Here is a tiny trained network, its code and every weight. The questions are about switching its units off for an input and a target symbol, where a switched-off unit gives its printed mean instead of its output.

import numpy as np


def w(rows, s, z=0):
    codes = np.array(rows[::2]) - 128.0
    scale = np.full(codes.shape[1], s)
    scale[-1] = z or s
    return codes * scale


def norm(h):
    return h / np.sqrt((h * h).mean(-1, keepdims=True) + 1e-5)


def f(y):
    return np.maximum(y, 0)


def softmax(a):
    e = np.exp(a - a.max(-1, keepdims=True))
    return e / e.sum(-1, keepdims=True)


def log_softmax(a):
    a = a - a.max(-1, keepdims=True)
    return a - np.log(np.exp(a).sum(-1, keepdims=True))


def net(x, mask):
    ids = ['αβδζλμξστψω'.index(c) for c in x.split()]
    T = len(ids)
    res = E[ids] + P[:T]
    u = 0
    for l in range(2):
        r = norm(res)
        for j in range(2):
            rows = slice(4 * j, 4 * j + 4)
            q, k, v = (r @ M[l][rows].T for M in (Q, K, V))
            z = softmax(np.where(np.tri(T) > 0, q @ k.T / 4**0.5, -1e9)) @ v
            o = O[l][rows]
            res = res + np.where(mask[u + j], z, o[:, -1]) @ o[:, :-1]
        u += 2
        y = f(norm(res) @ A[l][:, :-1].T + A[l][:, -1])
        res = res + np.where(mask[u : u + 4], y, B[l][:, -1]) @ B[l][:, :-1]
        u += 4
    return log_softmax(norm(res)[-1] @ U[:, :-1].T + U[:, -1])


Q, K, V, O, A, B = {}, {}, {}, {}, {}, {}
E = w([
[143,85,94,93,79,99,63,137,150,15],'α',
[184,83,110,113,151,198,87,123,118,46],'β',
[163,122,43,116,96,177,72,81,161,8],'δ',
[129,33,193,187,170,198,128,106,147,116],'ζ',
[132,146,142,212,210,180,63,163,177,146],'λ',
[145,137,87,147,81,98,193,44,115,48],'μ',
[147,208,94,145,134,102,56,73,121,162],'ξ',
[194,89,180,143,145,84,119,144,154,156],'σ',
[153,178,83,154,47,99,180,150,191,151],'τ',
[124,134,144,56,81,153,157,110,178,171],'ψ',
[137,102,97,79,130,157,133,141,31,240],'ω',
],0.012)
P = w([
[173,195,206,190,19,137,74,150,115,2],'0',
[184,181,182,168,107,153,106,144,121,54],'1',
[176,175,155,149,119,143,113,131,132,88],'2',
[168,153,120,127,153,150,125,125,146,117],'3',
[161,130,100,109,174,136,135,111,162,153],'4',
[158,116,70,96,193,152,144,104,179,171],'5',
[150,93,49,74,211,147,163,86,211,197],'6',
],0.0067)
Q[0] = w([
[225,122,120,157,134,137,135,102,136,90],'L0H0',
[67,126,148,95,135,59,191,104,141,122],'L0H0',
[103,114,124,198,61,64,192,159,94,110],'L0H0',
[32,113,86,135,95,125,143,98,84,99],'L0H0',
[174,165,85,93,104,100,184,132,106,116],'L0H1',
[254,118,50,147,181,158,66,64,186,110],'L0H1',
[200,89,81,102,110,153,157,149,180,126],'L0H1',
[202,154,192,135,122,114,124,137,135,119],'L0H1',
],0.0092)
K[0] = w([
[99,87,91,140,141,97,219,89,131,193],'L0H0',
[184,157,135,99,60,99,177,130,155,49],'L0H0',
[160,200,196,185,122,129,160,98,239,20],'L0H0',
[129,91,140,169,152,145,84,46,160,1],'L0H0',
[138,98,167,136,71,160,108,186,51,166],'L0H1',
[170,59,62,81,171,50,194,94,115,234],'L0H1',
[51,108,40,124,121,152,170,126,59,253],'L0H1',
[97,180,229,80,113,141,212,109,180,160],'L0H1',
],0.0065)
V[0] = w([
[203,110,58,25,117,104,101,162,83,44],'L0H0',
[202,169,134,132,206,164,150,75,199,93],'L0H0',
[138,135,108,141,49,204,120,79,44,69],'L0H0',
[146,186,129,151,57,153,171,246,61,175],'L0H0',
[62,84,72,118,161,192,29,245,130,91],'L0H1',
[101,118,67,235,141,190,117,3,143,35],'L0H1',
[98,212,123,179,122,139,103,29,138,182],'L0H1',
[28,71,74,99,101,223,169,103,82,149],'L0H1',
],0.0041)
O[0] = w([
[157,195,63,142,128,109,117,122,63,245,173],'L0H0',
[123,134,122,101,133,88,141,254,147,83,226],'L0H0',
[109,41,82,127,161,139,55,164,58,178,252],'L0H0',
[97,89,150,199,45,207,37,190,85,161,236],'L0H0',
[114,85,41,62,114,159,27,135,148,207,74],'L0H1',
[110,134,45,85,151,74,171,189,122,72,138],'L0H1',
[134,236,156,91,133,127,102,159,63,70,155],'L0H1',
[49,143,145,132,51,154,142,141,141,138,9],'L0H1',
],0.0051,0.0023)
A[0] = w([
[132,147,58,153,100,154,162,48,61,133,74],'L0N0',
[75,2,120,149,107,204,156,59,66,198,3],'L0N1',
[137,108,83,72,77,120,115,42,101,55,172],'L0N2',
[127,76,204,87,132,163,177,145,95,113,147],'L0N3',
],0.0061,0.0029)
B[0] = w([
[163,198,76,94,180,156,64,60,157,117,192],'L0N0',
[94,131,179,193,146,157,185,201,133,2,232],'L0N1',
[72,104,251,177,124,118,167,128,133,169,253],'L0N2',
[151,211,113,72,46,121,95,142,115,45,175],'L0N3',
],0.0072,0.0038)
Q[1] = w([
[81,84,106,150,124,118,114,125,65,161],'L1H0',
[165,55,102,88,142,128,111,125,134,139],'L1H0',
[91,112,163,155,101,131,138,97,111,161],'L1H0',
[69,91,113,107,144,160,143,111,155,141],'L1H0',
[153,208,168,160,100,121,153,144,139,107],'L1H1',
[125,117,162,156,83,200,106,101,150,130],'L1H1',
[91,133,206,227,93,159,58,114,8,212],'L1H1',
[65,80,71,134,114,174,140,149,144,158],'L1H1',
],0.013)
K[1] = w([
[141,105,125,172,129,121,87,119,69,70],'L1H0',
[128,119,100,137,166,171,118,93,207,44],'L1H0',
[38,43,172,159,97,199,83,163,67,100],'L1H0',
[65,74,110,137,201,129,105,107,127,163],'L1H0',
[170,201,159,48,37,125,135,93,77,178],'L1H1',
[86,91,164,120,117,255,138,175,88,130],'L1H1',
[140,84,114,161,66,162,66,133,62,58],'L1H1',
[8,49,92,145,210,181,118,68,80,107],'L1H1',
],0.0088)
V[1] = w([
[184,101,147,122,151,125,127,125,158,140],'L1H0',
[120,169,155,109,119,81,111,85,140,118],'L1H0',
[117,132,165,112,145,124,112,133,54,151],'L1H0',
[150,149,119,128,66,126,172,161,153,152],'L1H0',
[94,105,148,133,168,141,155,111,108,100],'L1H1',
[125,78,129,146,135,115,182,110,112,116],'L1H1',
[129,93,133,9,112,157,138,113,117,89],'L1H1',
[167,125,86,141,71,119,152,125,80,121],'L1H1',
],0.012)
O[1] = w([
[115,133,192,234,101,108,94,179,131,188,175],'L1H0',
[97,104,164,125,172,129,134,48,43,112,73],'L1H0',
[59,141,188,71,240,55,169,140,178,114,75],'L1H0',
[114,67,113,143,70,171,168,253,77,155,134],'L1H0',
[51,119,118,203,125,63,98,129,130,74,89],'L1H1',
[81,63,112,237,168,153,167,124,121,94,4],'L1H1',
[61,199,169,164,191,161,56,113,45,169,17],'L1H1',
[104,66,70,169,144,122,226,119,67,222,187],'L1H1',
],0.0072,0.0035)
A[1] = w([
[178,114,204,147,131,129,191,101,177,86,42],'L1N0',
[105,165,173,128,112,146,124,164,2,157,4],'L1N1',
[102,174,104,71,157,117,131,179,199,117,156],'L1N2',
[116,133,179,110,131,132,172,195,186,96,42],'L1N3',
],0.0096,0.0026)
B[1] = w([
[141,180,175,126,172,74,127,166,121,191,254],'L1N0',
[72,213,248,130,63,198,144,96,134,187,226],'L1N1',
[51,95,127,103,117,149,173,109,150,133,239],'L1N2',
[102,124,42,169,91,130,151,1,79,142,222],'L1N3',
],0.011,0.0048)
U = w([
[86,2,177,128,77,67,88,68,116,165,73],'α',
[56,58,107,127,193,125,97,207,144,194,253],'β',
[148,169,12,135,136,126,50,64,49,198,55],'δ',
[85,127,154,204,147,152,59,175,68,28,137],'ζ',
[142,150,136,106,64,124,116,137,246,62,95],'λ',
[85,145,70,208,174,78,230,147,93,38,214],'μ',
[124,174,133,18,203,84,234,124,155,127,164],'ξ',
[212,171,172,216,156,50,149,145,137,193,15],'σ',
[198,86,71,132,85,170,233,188,132,158,140],'τ',
[54,175,194,137,97,198,158,138,100,187,223],'ψ',
[48,88,70,120,116,149,206,43,140,186,24],'ω',
],0.0084,0.0028)

Each question gives the input, a string of symbols that net reads in full, and the target symbol t.
The units are the heads (4 rows each of Q, K, V and O) and the neurons (one row each of A and B). Each row of codes is followed by its name. A weight is (code - 128) times the scale printed after its matrix; where a second scale follows, it is the last column's (O, A, B and U).
mask holds one flag per unit, layer by layer, with each layer's heads first. A switched-off unit (its flag False) gives its mean, the last column of its rows in O or B, instead of its output. The means were averaged over made-up inputs and are rounded, as every weight is.
A unit's drop is (log p(t) with every unit on - log p(t) with that unit switched off) / (log p(t) with every unit on - log p(t) with every unit switched off).
The circuit of an input: a set's keep is (log p(t) with only the set's units on - log p(t) with every unit switched off) / (log p(t) with every unit on - log p(t) with every unit switched off). Starting from all 12 units, units are removed one at a time, each time the one whose removal leaves the highest keep (on an exact tie, the one counted first), for as long as the keep stays at least 0.8.
circuit, biggest first: the units of the circuit, biggest drop first
most important unit: the unit with the biggest drop
top k neurons: the k neurons with the biggest drops, biggest first
k most important neurons of layer l: the k neurons of layer l with the biggest drops, biggest first
heads that matter: for each layer, one digit per head in row order, 1 if its drop is at least 0.15 and else 0, layers parted by /
input μ α β σ λ α, target σ: heads that matter => 10 / 10
input λ δ μ δ, target μ: heads that matter => 01 / 01
input λ ψ ω λ, target β: circuit, biggest first => L1H0
input ψ β σ, target ψ: top 2 neurons => L1N1, L0N3
input ψ τ λ α β, target λ: heads that matter => 11 / 11
input λ τ β, target τ: heads that matter => 00 / 01
input β ψ δ, target ψ: heads that matter => 00 / 00
input τ β λ λ ω α α, target α: top 2 neurons => L0N2, L1N1
input ω δ α ω τ, target ω: circuit, biggest first => L0H1, L1H0, L1N3
input δ ω λ δ δ ψ μ, target ξ: 3 most important neurons of layer 0 => L0N2, L0N0, L0N1
input λ μ ζ, target μ: heads that matter => 01 / 01
input β ζ δ δ ψ ξ δ, target ψ: top 2 neurons => L0N2, L1N1
input δ δ τ ω λ, target β: heads that matter => 01 / 11
input δ μ λ δ λ μ, target μ: circuit, biggest first => L0H1, L1H1
input ψ δ τ ψ σ ζ ψ, target ψ: circuit, biggest first => L1H1
input ζ ξ δ λ ζ δ β, target ζ: circuit, biggest first => L1H1, L0N2
input ζ τ β δ λ μ, target μ: circuit, biggest first => L0H0, L1H1
input λ δ λ λ β ζ, target λ: circuit, biggest first => L0H0, L1H1
input τ δ ω ψ δ ω β, target ω: heads that matter => 11 / 10
input σ λ β σ δ α ψ, target ψ: heads that matter => 00 / 11
input λ δ ψ λ σ β, target σ: circuit, biggest first => L0H1, L1N0
input λ τ ζ τ λ, target τ: circuit, biggest first => L1H0, L1H1
input ψ σ μ, target ψ: heads that matter => 00 / 11
input μ μ δ σ β δ, target σ: circuit, biggest first => L0H1, L0N2, L1N0
input α β δ, target δ: most important unit => L0H0
input λ δ ζ δ, target ζ: heads that matter => 11 / 01
input ξ ξ β ζ ζ, target ζ: 2 most important neurons of layer 0 => L0N1, L0N2
input λ σ σ δ β ζ, target ζ: heads that matter => 01 / 01
input β λ ξ δ δ ξ, target ξ: most important unit => L0H1
input α ξ β ξ δ, target ξ: heads that matter => 00 / 00
